[ 13.9 -10.4 -64.1  17.3   3.9  12.9 -24.5  27.3  -4.2  -5.9 -48.6  10.0
  22.0   4.3 -14.3  49.7 -21.8  -5.5  19.8  48.5  -2.0   8.3  14.7  -9.7
  21.6  25.9   2.1   0.6]
j441.F
[-18.8  25.9  20.5  -2.1   0.8  18.6  26.3   7.3  16.4   3.1  -4.7 -10.9
   1.3 -29.7  11.0   7.6  62.9  -7.1  32.0  -4.3  -1.5  35.1  11.5 -14.2
  28.2 -63.5  24.0   5.1]
j678.N
[ 16.1  16.5 -41.7 -15.9  10.2  24.1  29.9  27.4  15.8 -13.6   2.5   4.0
  32.5 -20.7   0.0  -0.9  36.7  -1.9  34.8   4.5  10.6 -16.5  34.0 -10.7
  41.3  25.5  38.3  52.3]
j441.G
[ 18.7   7.6 -41.6  -5.5   6.5  27.6  23.9  32.7   0.6  -1.0  -3.8  -2.5
  25.0 -21.8   7.0   2.6  40.2  -2.4  28.7  23.0  13.9   4.6  24.0  -7.5
   9.5 -11.9  38.2  36.8]
j441.G
[ 22.4  -4.8 -49.1 -13.0   6.7  40.5  21.6  25.7  20.9 -10.3 -40.8  10.7
  34.1 -27.4   0.9  19.0  65.6   0.2  29.9  12.4  -4.9   3.0  18.9 -22.7
  19.4  12.3  48.6  36.0]
j441.G
[-14.3  15.5  -3.0  -8.3   4.8  37.3  25.8   3.5   4.8   1.6 -13.6  -6.9
  15.9 -37.1  10.2   6.4  78.8  -4.0  32.0 -15.5 -32.9  23.5   9.3 -17.2
  25.2 -34.0  41.1  24.5]
j678.N
[-26.0  34.7  32.1   6.2  -0.7  -0.5  14.8 -10.2  14.9   7.1  10.5 -10.1
 -12.9 -12.2   0.9  20.9  38.4 -16.7  30.1 -22.4 -47.9  37.3  17.2 -15.3
  36.8 -58.3  12.4  -5.1]
j678.N
[-18.1  34.1  24.2   1.7   1.5   8.6   8.8  -3.5   3.6  12.9  -5.1  -9.7
   0.2 -13.6  -6.6  36.3  15.6 -15.8  29.0  -0.9 -49.0  31.2  12.3 -18.7
  47.4 -59.8  14.9  -7.2]
j678.N
[  5.9   8.4 -34.7 -10.7   4.1   9.3   5.1  19.8  17.6 -11.9 -14.2   1.8
   9.9   2.0   1.0  18.4  33.3   0.8  25.2  -5.1 -17.5  15.4  23.9  -9.9
  27.2 -10.7  26.4  25.0]
j441.F
[  4.0  -0.9 -37.2  -5.6   4.6  22.1  11.1   7.5  12.4  -0.2 -21.3  11.7
  27.9 -10.7  -4.4  29.3  26.8  -9.6  20.1   4.9 -13.4  -5.2   3.0 -17.6
  17.7  22.4  28.9  29.5]
j441.F
[-20.9  17.0   6.5 -14.9  -0.1  19.2  23.1   4.2  21.2   3.1 -25.0  -1.7
  14.6 -30.8   2.2  26.8  68.9 -15.0  33.8 -28.5 -27.7  33.8  -7.2 -13.1
  11.8 -74.9  43.1   6.2]
j678.N
[  7.4 -17.9 -40.3  -9.3   0.3  14.6  23.5  17.9  14.3  -8.6 -26.9  11.6
  12.9  -1.6  -3.2  10.6  58.8  -8.3  19.7 -19.1 -40.1  10.2  24.0 -22.4
  -8.6 -28.3  24.9  11.2]
j441.F
[ 17.0 -13.8 -53.7   1.5   0.4  37.4   0.7  29.7  14.0 -12.6 -53.9   0.7
  24.2 -21.1   8.2  20.4  73.6   7.7  32.6  13.2  -0.1  26.3   5.5  -8.2
 -12.4 -10.7  40.5  21.5]
j441.G
[ 14.3  13.2 -33.2  -6.2   3.3  23.3   9.6  27.0  16.6 -14.5 -17.9  -2.4
  20.7 -20.4   8.0  17.3  35.0  -2.1  29.9   9.6   9.2   8.8  13.1 -13.5
  18.1   1.5  41.1  32.4]
j441.G
[ 15.7   6.0 -35.5 -23.7   4.6   9.7   7.7  25.6  17.3  -8.1 -21.5   7.4
  29.8  -1.2  -3.1  29.3  12.7  -6.1  24.3   4.1  -1.4  -4.3  -4.4 -11.2
  22.6   1.3  43.8  32.1]
j441.G
